Below are the code and all the weights of a small trained network. Each question names an input and a class and asks about switching units off, where a switched-off unit gives its printed mean instead of its output.

import numpy as np


def w(rows, s, z=0):
    codes = np.array(rows[::2]) - 128.0
    scale = np.full(codes.shape[1], s)
    scale[-1] = z or s
    return codes * scale


def f(y):
    return y / 2 * (1 + np.tanh(0.7978845608 * (y + 0.044715 * y**3)))


def log_softmax(a):
    a = a - a.max(-1, keepdims=True)
    return a - np.log(np.exp(a).sum(-1, keepdims=True))


def net(x, mask):
    res = np.array(x, float).reshape(1, 7) / 4 @ E
    y = f(res @ A[0][:, :-1].T + A[0][:, -1])
    res = res + np.where(mask, y, B[0][:, -1]) @ B[0][:, :-1]
    return log_softmax(res[-1] @ U[:, :-1].T + U[:, -1])


A, B = {}, {}
E = w([
[136,112,105,27,129,167,2,154,153,93,178],'x0',
[153,179,56,157,71,63,126,193,133,203,197],'x1',
[68,98,226,163,95,203,77,188,202,117,124],'x2',
[161,161,204,61,87,163,161,20,154,208,110],'x3',
[81,69,156,62,56,121,134,219,43,171,190],'x4',
[79,107,166,128,139,92,88,91,19,170,195],'x5',
[109,107,127,86,194,60,14,98,187,103,132],'x6',
],0.0065)
A[0] = w([
[120,112,119,78,74,110,191,142,46,213,156,187],'n0',
[143,154,144,84,74,127,158,142,76,172,168,80],'n1',
[183,175,16,210,127,33,111,175,143,157,147,251],'n2',
[137,104,104,49,199,2,97,52,53,121,142,228],'n3',
[149,146,103,103,154,101,84,182,122,96,169,198],'n4',
[178,185,152,72,125,147,166,126,181,104,114,94],'n5',
[89,127,177,152,141,128,58,79,194,145,126,96],'n6',
[95,109,186,47,94,99,112,107,140,199,154,204],'n7',
[96,140,100,237,143,54,230,134,109,125,80,163],'n8',
],0.0075,0.0028)
B[0] = w([
[139,109,156,178,202,74,56,160,36,122,254,239],'n0',
[170,162,203,211,135,95,55,144,122,194,219,182],'n1',
[50,35,130,57,100,62,130,197,85,79,126,252],'n2',
[81,97,36,77,60,220,186,106,160,58,20,254],'n3',
[95,146,112,51,23,127,67,128,95,207,124,190],'n4',
[113,92,79,119,113,222,102,89,162,174,82,162],'n5',
[124,88,172,97,49,91,73,235,95,167,181,182],'n6',
[112,123,157,135,132,72,58,235,130,107,135,218],'n7',
[147,124,177,216,227,25,135,123,115,112,171,230],'n8',
],0.0074,0.0078)
U = w([
[146,129,186,229,179,72,88,151,66,145,216,151],'0',
[69,91,109,2,64,134,79,167,91,91,131,227],'1',
[189,249,112,165,185,139,208,11,79,125,122,3],'2',
[98,80,104,177,147,129,227,118,115,59,100,208],'3',
[173,151,99,110,101,219,139,35,206,178,76,16],'4',
],0.0072,0.0036)

Each question gives the input, the list of numbers given to net, and the class t.
The units are the neurons (one row each of A and B). Each row of codes is followed by its name. A weight is (code - 128) times the scale printed after its matrix; where a second scale follows, it is the last column's (A, B and U).
mask holds one flag per neuron, in row order. A switched-off neuron (its flag False) gives its mean, the last column of its row in B, instead of its output. The means were averaged over made-up inputs and are rounded, as every weight is.
A unit's drop is (log p(t) with every unit on - log p(t) with that unit switched off) / (log p(t) with every unit on - log p(t) with every unit switched off).
The circuit of an input: a set's keep is (log p(t) with only the set's units on - log p(t) with every unit switched off) / (log p(t) with every unit on - log p(t) with every unit switched off). Starting from all 9 units, units are removed one at a time, each time the one whose removal leaves the highest keep (on an exact tie, the one counted first), for as long as the keep stays at least 0.8.
circuit, biggest first: the units of the circuit, biggest drop first
top k neurons: the k neurons with the biggest drops, biggest first
drop of u: that unit's drop, to one decimal
input [-3,-2,-5,8,4,-5,-4], class 0: circuit, biggest first	n0
input [-8,-7,-5,-2,-7,1,-1], class 2: top 4 neurons	n2, n8, n7, n6
input [8,-4,-8,8,1,-6,6], class 4: circuit, biggest first	n2, n5
input [-2,0,-1,3,-5,7,-1], class 3: circuit, biggest first	n3, n4
input [3,-6,-5,1,4,-7,4], class 4: circuit, biggest first	n2, n0, n6
input [2,2,-4,6,-4,0,-3], class 4: top 2 neurons	n8, n5
input [-2,-6,3,-7,4,-2,-5], class 3: circuit, biggest first	n6, n4
input [3,-4,7,7,-4,-3,-1], class 4: top 4 neurons	n2, n5, n0, n4
input [-5,2,-1,-4,4,5,5], class 1: top 2 neurons	n3, n2
input [-4,4,-7,-4,-4,2,8], class 1: top 2 neurons	n2, n4
input [7,8,-8,5,5,7,-6], class 0: top 2 neurons	n0, n1
input [-6,-8,1,-1,2,3,4], class 3: top 3 neurons	n4, n0, n2
input [-1,5,-6,-5,-4,1,0], class 1: drop of n7	-0.1
input [-4,8,4,-7,-4,6,6], class 1: circuit, biggest first	n2
input [5,-7,2,5,-5,-4,-7], class 4: drop of n5	0.1
input [0,6,5,7,6,2,3], class 0: drop of n0	0.0
input [-8,3,8,-7,8,-7,-3], class 0: drop of n8	0.3
